[[128 124 149 101 139]
 [137 137 102 147 116]
 [137 116 154 106 130]
 [145 112 151 117 116]
 [143 101 146 120 131]
 [103 147 114 140 133]]
|
[[143 101 146 120 131]
 [145 112 151 117 116]
 [137 116 154 106 130]
 [128 124 149 101 139]
 [137 137 102 147 116]
 [103 147 114 140 133]]

[[116 120 140 139 124 126 120 129 128 123 119 130 144 140 108]
 [144 135 130 149 148 116 128 122 133 115 117 136 123 154 155]
 [125 117 148 149 124 142 147 147 125 131 133 150 139 146 144]]
|
[[125 117 148 149 124 142 147 147 125 131 133 150 139 146 144]
 [116 120 140 139 124 126 120 129 128 123 119 130 144 140 108]
 [144 135 130 149 148 116 128 122 133 115 117 136 123 154 155]]

[[130 111 136 133 108 134 126]
 [132 129 125 131 136 124 124]
 [137 138 118 124 152 108 137]
 [150 116 134 127 136 134 124]]
|
[[130 111 136 133 108 134 126]
 [150 116 134 127 136 134 124]
 [132 129 125 131 136 124 124]
 [137 138 118 124 152 108 137]]

[[130 139]
 [131 150]
 [122 155]
 [126 132]
 [118 140]]
|
[[126 132]
 [130 139]
 [118 140]
 [131 150]
 [122 155]]

[[124 134 134 123 125 123 125 142 123 131 126]
 [123 130 129 124 129 125 123 140 123 123 125]
 [125 119 123 127 134 125 124 132 125 113 126]
 [128 128 128 128 129 128 128 128 128 127 128]
 [126 147 125 124 129 140 122 129 127 140 126]
 [125 115 134 123 126 114 125 128 124 118 130]
 [121 151 128 122 128 136 121 153 121 138 121]]
|
[[125 115 134 123 126 114 125 128 124 118 130]
 [125 119 123 127 134 125 124 132 125 113 126]
 [128 128 128 128 129 128 128 128 128 127 128]
 [123 130 129 124 129 125 123 140 123 123 125]
 [124 134 134 123 125 123 125 142 123 131 126]
 [126 147 125 124 129 140 122 129 127 140 126]
 [121 151 128 122 128 136 121 153 121 138 121]]

[[102 153 133 106 145 124 149 154 115 135 131 122 142 109 106]
 [133 106 150 137 144 153 135 123 153 135 113 102 121 104 154]
 [131 128 128 136 108 134 152 153 146 117 130 144 153 122 142]
 [150 109 134 114 125 141 104 154 109 138 108 140 155 155 115]
 [149 111 153 126 138 116 109 132 125 108 101 144 127 132 122]
 [125 131 120 109 130 143 153 121 143 137 136 104 151 152 110]]
|
[[133 106 150 137 144 153 135 123 153 135 113 102 121 104 154]
 [150 109 134 114 125 141 104 154 109 138 108 140 155 155 115]
 [149 111 153 126 138 116 109 132 125 108 101 144 127 132 122]
 [131 128 128 136 108 134 152 153 146 117 130 144 153 122 142]
 [125 131 120 109 130 143 153 121 143 137 136 104 151 152 110]
 [102 153 133 106 145 124 149 154 115 135 131 122 142 109 106]]

[[137 153]
 [122 150]
 [122 103]
 [126 152]
 [132 105]
 [116 104]]
|
[[122 103]
 [116 104]
 [132 105]
 [122 150]
 [126 152]
 [137 153]]

[[129 114 125]
 [127 108 117]
 [105 109 139]]
|
[[127 108 117]
 [105 109 139]
 [129 114 125]]
---
[[127 136 118 151 112 128 126 128 130]
 [133 122 115 112 112 121 125 120 129]
 [128 130 134 127 112 135 131 126 130]
 [121 130 129 139 112 138 128 139 130]]
|
[[133 122 115 112 112 121 125 120 129]
 [128 130 134 127 112 135 131 126 130]
 [127 136 118 151 112 128 126 128 130]
 [121 130 129 139 112 138 128 139 130]]

[[124 140 130 120 149 146 126 131]
 [152 152 122 106 130 104 147 153]
 [116 143 150 132 132 105 155 117]
 [146 126 124 133 119 112 118 112]
 [129 131 119 104 118 129 125 103]]
|
[[152 152 122 106 130 104 147 153]
 [146 126 124 133 119 112 118 112]
 [129 131 119 104 118 129 125 103]
 [124 140 130 120 149 146 126 131]
 [116 143 150 132 132 105 155 117]]

[[130 106 135]
 [119 143 144]
 [127 138 112]
 [142 129 140]
 [120 130 129]
 [118 132 127]
 [128 129 107]
 [117 133 139]]
|
[[142 129 140]
 [130 106 135]
 [128 129 107]
 [127 138 112]
 [120 130 129]
 [119 143 144]
 [118 132 127]
 [117 133 139]]

[[127 139 117 150 148 146 135 137 137 140]
 [124 116 150 134 133 133 128 129 132 131]
 [133 128 135 112 114 115 124 122 121 120]
 [128 117 150 120 121 121 124 124 126 123]]
|
[[133 128 135 112 114 115 124 122 121 120]
 [128 117 150 120 121 121 124 124 126 123]
 [127 139 117 150 148 146 135 137 137 140]
 [124 116 150 134 133 133 128 129 132 131]]

[[149 127 110 123 122 128 109]
 [146 130 112 122 121 125 111]
 [128 103 128 138 138 153 127]
 [154 130 106 121 119 125 104]]
|
[[154 130 106 121 119 125 104]
 [149 127 110 123 122 128 109]
 [146 130 112 122 121 125 111]
 [128 103 128 138 138 153 127]]

[[131 124 100]
 [140 119 128]
 [102 150 129]
 [127 129 140]
 [118 137 126]]
|
[[140 119 128]
 [131 124 100]
 [127 129 140]
 [118 137 126]
 [102 150 129]]
---
[[129 135 137 129 103 150 147]
 [123 138 138 117 141 131 128]
 [122 110 129 109 115 132 105]
 [139 124 142 141 131 122 142]
 [108 132 128 151 112 127 104]
 [113 138 143 120 151 141 101]
 [155 123 116 154 147 108 153]
 [125 117 129 117 102 128 109]]
|
[[129 135 137 129 103 150 147]
 [122 110 129 109 115 132 105]
 [108 132 128 151 112 127 104]
 [155 123 116 154 147 108 153]]

[[134 128 142 124 116 126 122]
 [119 130 115 131 139 134 132]
 [136 122 136 132 121 122 119]
 [126 139 134 115 122 135 131]
 [132 111 126 153 131 122 119]]
|
[[134 128 142 124 116 126 122]
 [136 122 136 132 121 122 119]
 [132 111 126 153 131 122 119]]

[[128 127 133 133 126 135 129 123]
 [127 129 139 138 128 142 127 117]
 [126 132 135 133 130 134 125 121]
 [131 124 119 119 126 117 131 136]
 [129 126 131 133 126 133 130 124]
 [119 136 131 128 141 128 119 125]
 [140 119 126 130 108 129 140 130]
 [130 125 108 109 128 100 130 149]]
|
[[128 127 133 133 126 135 129 123]
 [126 132 135 133 130 134 125 121]
 [129 126 131 133 126 133 130 124]
 [140 119 126 130 108 129 140 130]]

[[140 100 137 125 130 105 135]
 [121 142 137 130 129 131 130]
 [132 110 133 119 133 113 125]
 [139 108 110 119  99 129 126]
 [150 115 128 120 112 101 130]
 [144 132 117 121 100 124 131]
 [130 125 114 126 125 153 124]
 [117 119 143 128 157 121 125]
 [131 141 118 128 114 135 127]]
|
[[140 100 137 125 130 105 135]
 [132 110 133 119 133 113 125]
 [150 115 128 120 112 101 130]
 [130 125 114 126 125 153 124]
 [131 141 118 128 114 135 127]]

[[116 131 143 121 116 132 143]
 [121 118 126 128 132 139 126]
 [127 123 116 129 135 130 117]
 [138 123 124 132 125 130 119]
 [115 113 107 118 138 144 100]
 [131 128 129 127 130 126 124]
 [133 129 125 129 132 124 124]]
|
[[116 131 143 121 116 132 143]
 [127 123 116 129 135 130 117]
 [115 113 107 118 138 144 100]
 [133 129 125 129 132 124 124]]

[[146 157  98 136 106 134 137 136 133 154 122]
 [117 132 133 133 133 125 121 123 124 129 137]
 [133 103 138 120 136 133 133 133 135 144 132]
 [127 136  99 144 107 132 136 131 132 116 125]]
|
[[146 157  98 136 106 134 137 136 133 154 122]
 [133 103 138 120 136 133 133 133 135 144 132]]

[[125 131 131 123 127 131 130 136 139 131 123 125 122]
 [131 128 130 125 129 128 127 126 129 130 128 130 125]
 [126 132 132 128 126 136 133 119 137 119 131 122 131]
 [124 134 133 134 124 138 137 117 137 113 129 118 136]
 [132 133 139 149 121 137 144 120 127 117 121 121 145]
 [133 121 123 118 133 115 118 148 121 149 122 140 113]
 [136 130 133 114 132 130 123 118 136 130 132 133 114]]
|
[[125 131 131 123 127 131 130 136 139 131 123 125 122]
 [126 132 132 128 126 136 133 119 137 119 131 122 131]
 [132 133 139 149 121 137 144 120 127 117 121 121 145]
 [136 130 133 114 132 130 123 118 136 130 132 133 114]]
